Below is a small trained network, with its code and all its weights. Each question gives an input and a class and asks what happens when units are switched off, that is, made to give their printed mean instead of their output.

import numpy as np


def w(rows, s, z=0):
    codes = np.array(rows[::2]) - 128.0
    scale = np.full(codes.shape[1], s)
    scale[-1] = z or s
    return codes * scale


def f(y):
    return y / 2 * (1 + np.tanh(0.7978845608 * (y + 0.044715 * y**3)))


def log_softmax(a):
    a = a - a.max(-1, keepdims=True)
    return a - np.log(np.exp(a).sum(-1, keepdims=True))


def net(x, mask):
    res = np.array(x, float).reshape(1, 6) / 4 @ E
    y = f(res @ A[0][:, :-1].T + A[0][:, -1])
    res = res + np.where(mask, y, B[0][:, -1]) @ B[0][:, :-1]
    return log_softmax(res[-1] @ U[:, :-1].T + U[:, -1])


A, B = {}, {}
E = w([
[35,138,90,184,160,51,82,189,28,217,228],'x0',
[105,215,160,112,160,147,87,71,65,62,96],'x1',
[123,138,193,67,215,220,19,132,101,169,52],'x2',
[100,214,103,153,108,54,141,88,89,75,140],'x3',
[112,140,80,209,147,126,121,254,193,72,184],'x4',
[31,113,90,91,107,126,180,86,150,119,51],'x5',
],0.0072)
A[0] = w([
[91,47,84,173,102,147,145,173,210,171,151,204],'N0',
[96,236,89,185,147,90,118,168,84,87,187,168],'N1',
[38,159,118,70,111,147,145,55,109,95,68,133],'N2',
[105,108,143,126,183,112,72,131,39,255,148,154],'N3',
[211,106,184,107,164,195,59,154,160,122,102,88],'N4',
[126,185,127,164,117,92,117,146,133,84,146,63],'N5',
[181,137,197,62,96,147,142,29,137,82,86,241],'N6',
[97,117,61,178,125,88,162,162,167,92,170,252],'N7',
[235,106,140,126,61,116,205,92,139,102,133,103],'N8',
[115,213,108,169,118,76,112,146,112,41,181,97],'N9',
[45,154,115,94,143,123,124,77,88,99,67,112],'N10',
[174,135,149,95,88,118,169,50,113,84,95,113],'N11',
[57,140,107,142,158,84,105,155,59,223,218,212],'N12',
[213,90,196,94,197,203,70,137,174,105,85,108],'N13',
[29,163,144,86,153,171,96,80,78,118,41,170],'N14',
[130,40,94,132,114,119,214,162,210,138,129,87],'N15',
[87,183,79,171,155,93,106,155,123,103,166,174],'N16',
[173,149,190,92,200,240,57,144,149,114,68,201],'N17',
[93,98,122,145,140,123,121,165,86,210,162,205],'N18',
],0.0072,0.0018)
B[0] = w([
[58,45,70,95,79,113,157,204,144,173,197,185],'N0',
[99,180,151,229,187,116,65,142,78,47,134,191],'N1',
[46,195,171,68,133,66,224,89,131,156,39,189],'N2',
[192,71,240,73,83,85,16,39,11,220,155,207],'N3',
[171,105,83,144,178,239,81,204,137,165,172,205],'N4',
[105,159,100,159,151,150,140,130,110,78,130,146],'N5',
[203,191,139,100,140,147,188,38,168,132,72,223],'N6',
[82,105,68,182,125,80,150,212,183,57,176,185],'N7',
[203,155,90,146,44,113,164,84,184,77,167,179],'N8',
[99,206,134,229,195,167,131,178,111,19,128,175],'N9',
[23,176,162,91,150,87,172,119,136,168,44,178],'N10',
[181,188,125,142,91,120,207,69,163,94,100,179],'N11',
[153,66,193,151,115,26,43,90,2,100,165,214],'N12',
[193,119,104,108,183,234,81,177,175,186,168,226],'N13',
[56,166,208,34,185,130,149,112,136,200,63,211],'N14',
[114,61,43,85,49,74,210,169,225,152,184,179],'N15',
[126,130,136,178,165,121,91,169,87,84,158,171],'N16',
[143,111,145,73,245,212,88,190,174,237,119,245],'N17',
[134,77,138,118,74,64,76,105,96,154,174,175],'N18',
],0.0061,0.012)
U = w([
[254,174,111,117,77,131,195,52,182,82,112,7],'0',
[64,58,45,117,56,91,190,184,190,127,169,120],'1',
[135,79,183,119,106,73,52,91,50,157,156,212],'2',
[183,107,127,93,186,253,87,177,167,183,134,173],'3',
[31,184,170,67,162,127,180,89,138,161,54,121],'4',
[77,179,117,211,176,115,116,171,111,22,150,107],'5',
],0.0081,0.0011)

Each question gives the input, the list of numbers given to net, and the class t.
The units are the neurons (one row each of A and B). Each row of codes is followed by its name. A weight is (code - 128) times the scale printed after its matrix; where a second scale follows, it is the last column's (A, B and U).
mask holds one flag per neuron, in row order. A switched-off neuron (its flag False) gives its mean, the last column of its row in B, instead of its output. The means were averaged over made-up inputs and are rounded, as every weight is.
A unit's drop is (log p(t) with every unit on - log p(t) with that unit switched off) / (log p(t) with every unit on - log p(t) with every unit switched off).
The circuit of an input: a set's keep is (log p(t) with only the set's units on - log p(t) with every unit switched off) / (log p(t) with every unit on - log p(t) with every unit switched off). Starting from the 12 units with the biggest drops (on a tie, the unit counted first), units are removed one at a time, each time the one whose removal leaves the highest keep (on an exact tie, the one counted first), for as long as the keep stays at least 0.8.
units of the circuit, in order: the units of the circuit, biggest drop first
k most important neurons: the k neurons with the biggest drops, biggest first
drop of u: that unit's drop, to one decimal
input [5,4,5,3,5,-7], class 2: units of the circuit, in order : N12
input [4,-5,-8,7,-7,-6], class 5: units of the circuit, in order : N9; N1
input [-3,-6,-5,6,7,-5], class 5: 4 most important neurons : N9; N1; N16; N5
input [-6,3,0,1,0,-1], class 0: 3 most important neurons : N6; N11; N8
input [8,7,-4,5,-1,-4], class 5: 2 most important neurons : N9; N1
input [-2,-6,7,1,0,7], class 4: 3 most important neurons : N2; N14; N10
input [-1,-4,-8,8,-4,-4], class 5: units of the circuit, in order : N9; N1
input [7,0,-5,-3,6,4], class 5: 4 most important neurons : N1; N9; N16; N12
input [-5,1,-6,-6,2,7], class 1: 2 most important neurons : N15; N0
input [5,-7,-3,-5,4,-7], class 1: 3 most important neurons : N0; N15; N7
input [5,-2,-2,1,8,8], class 5: 3 most important neurons : N1; N9; N16
input [8,3,-3,-7,6,-6], class 2: 2 most important neurons : N3; N12
input [8,3,3,3,2,5], class 2: 2 most important neurons : N3; N12
input [4,-8,7,-6,-7,7], class 2: units of the circuit, in order : N3
input [-7,-5,3,3,-7,-1], class 0: 2 most important neurons : N6; N11
input [8,-3,8,4,-7,8], class 2: 3 most important neurons : N3; N12; N18
input [1,2,-3,-7,-2,4], class 1: drop of N17 : 0.2
input [-2,-8,-3,-2,7,-5], class 1: drop of N2 : 0.0
input [5,-2,-3,-3,6,-4], class 5: drop of N12 : 0.1
